Here is a tiny trained network, its code and every weight. The questions are about switching its units off for an input and a class, where a switched-off unit gives its printed mean instead of its output.

import numpy as np


def w(rows, s, z=0):
    codes = np.array(rows[::2]) - 128.0
    scale = np.full(codes.shape[1], s)
    scale[-1] = z or s
    return codes * scale


def f(y):
    return np.maximum(y, 0)


def log_softmax(a):
    a = a - a.max(-1, keepdims=True)
    return a - np.log(np.exp(a).sum(-1, keepdims=True))


def net(x, mask):
    res = np.array(x, float).reshape(1, 4) / 4 @ E
    y = f(res @ A[0][:, :-1].T + A[0][:, -1])
    res = res + np.where(mask, y, B[0][:, -1]) @ B[0][:, :-1]
    return log_softmax(res[-1] @ U[:, :-1].T + U[:, -1])


A, B = {}, {}
E = w([
[120,137,187,102,186,197,144,47,82,5],'x0',
[98,198,82,185,2,185,46,126,113,44],'x1',
[143,158,170,18,91,191,156,228,52,181],'x2',
[247,200,190,133,162,131,53,93,235,212],'x3',
],0.011)
A[0] = w([
[196,161,127,125,114,112,98,96,134,214,218],'n0',
[124,94,92,140,60,88,140,160,157,183,127],'n1',
[94,127,84,171,152,69,104,59,171,127,53],'n2',
[145,95,71,168,151,42,151,95,168,57,10],'n3',
[120,176,155,80,102,178,188,212,37,160,3],'n4',
[179,196,155,66,131,186,131,191,108,161,68],'n5',
[104,75,84,152,67,126,149,173,135,191,120],'n6',
[105,122,61,138,133,86,84,165,152,162,212],'n7',
[45,66,69,140,110,111,141,131,43,131,147],'n8',
[112,122,160,144,141,151,173,98,66,74,145],'n9',
[82,55,107,172,147,119,185,193,99,100,163],'n10',
[153,158,203,113,155,169,100,65,123,118,157],'n11',
[116,84,202,83,154,177,107,69,107,26,83],'n12',
[139,165,95,177,81,193,11,166,114,92,95],'n13',
[175,193,202,142,127,141,94,84,150,163,192],'n14',
[54,78,90,94,86,83,198,174,97,81,121],'n15',
[63,155,71,117,62,159,60,128,89,94,43],'n16',
[139,48,164,108,213,79,189,117,104,177,56],'n17',
[118,89,141,94,215,88,164,143,123,160,84],'n18',
[72,113,124,143,69,62,116,127,142,193,37],'n19',
],0.011,0.0022)
B[0] = w([
[145,84,157,193,147,178,143,183,196,203,224],'n0',
[124,201,94,64,108,169,199,191,89,141,181],'n1',
[78,144,84,153,204,120,38,57,176,61,209],'n2',
[58,170,53,147,166,55,59,88,185,54,210],'n3',
[83,169,30,144,199,50,2,68,186,47,232],'n4',
[19,94,124,169,171,80,39,67,202,66,233],'n5',
[84,190,17,44,142,181,181,197,113,147,179],'n6',
[73,141,110,67,112,197,163,165,126,179,178],'n7',
[220,54,156,190,196,161,121,197,213,167,224],'n8',
[91,131,97,70,152,206,194,197,104,170,210],'n9',
[204,58,162,195,145,127,164,141,203,167,205],'n10',
[82,99,127,115,141,213,179,213,137,175,226],'n11',
[60,213,49,70,126,179,163,204,84,198,250],'n12',
[227,163,206,173,16,77,166,96,67,74,241],'n13',
[181,96,182,130,159,176,168,170,179,184,245],'n14',
[152,64,188,163,211,159,154,142,195,170,227],'n15',
[180,190,168,154,36,88,167,82,98,71,223],'n16',
[170,200,173,153,57,58,137,118,16,23,234],'n17',
[197,161,175,138,36,76,184,130,40,88,210],'n18',
[83,149,66,58,115,166,137,151,38,122,170],'n19',
],0.0083,0.017)
U = w([
[198,69,186,173,178,203,165,175,204,200,252],'0',
[41,172,59,57,131,246,201,195,60,169,95],'1',
[206,163,197,153,69,52,181,116,37,76,49],'2',
[38,133,70,155,187,86,51,85,187,79,69],'3',
],0.013,0.0033)

Each question gives the input, the list of numbers given to net, and the class t.
The units are the neurons (one row each of A and B). Each row of codes is followed by its name. A weight is (code - 128) times the scale printed after its matrix; where a second scale follows, it is the last column's (A, B and U).
mask holds one flag per neuron, in row order. A switched-off neuron (its flag False) gives its mean, the last column of its row in B, instead of its output. The means were averaged over made-up inputs and are rounded, as every weight is.
A unit's drop is (log p(t) with every unit on - log p(t) with that unit switched off) / (log p(t) with every unit on - log p(t) with every unit switched off).
The circuit of an input: a set's keep is (log p(t) with only the set's units on - log p(t) with every unit switched off) / (log p(t) with every unit on - log p(t) with every unit switched off). Starting from the 12 units with the biggest drops (on a tie, the unit counted first), units are removed one at a time, each time the one whose removal leaves the highest keep (on an exact tie, the one counted first), for as long as the keep stays at least 0.8.
circuit, biggest first: the units of the circuit, biggest drop first
top k neurons: the k neurons with the biggest drops, biggest first
drop when u is switched off: that unit's drop, to one decimal
input [5,-5,6,5], class 3: top 2 neurons -> n5, n4
input [3,6,-6,4], class 2: circuit, biggest first -> n13
input [5,-5,-6,-2], class 3: top 3 neurons -> n3, n13, n2
input [5,-7,5,1], class 2: top 2 neurons -> n17, n18
input [0,-4,-7,6], class 3: top 4 neurons -> n2, n3, n8, n15
input [0,-8,-8,-8], class 0: top 4 neurons -> n8, n15, n10, n13
input [8,-4,5,7], class 1: top 2 neurons -> n12, n8
input [6,4,-7,8], class 0: top 3 neurons -> n14, n4, n11
input [2,1,-1,-2], class 0: top 2 neurons -> n6, n19
input [5,7,4,-1], class 2: top 2 neurons -> n13, n16
input [5,-6,-7,4], class 3: top 4 neurons -> n2, n3, n13, n16
input [-4,8,-4,-8], class 0: top 2 neurons -> n8, n15
input [4,4,5,0], class 3: top 2 neurons -> n4, n5
input [6,1,-6,4], class 1: circuit, biggest first -> n12
input [0,1,3,2], class 3: top 4 neurons -> n8, n15, n10, n5
input [-5,0,-5,-2], class 1: drop when n19 is switched off -> 0.8
input [3,8,-4,-6], class 2: drop when n13 is switched off -> 1.4
input [1,-8,-2,7], class 2: drop when n18 is switched off -> 0.7
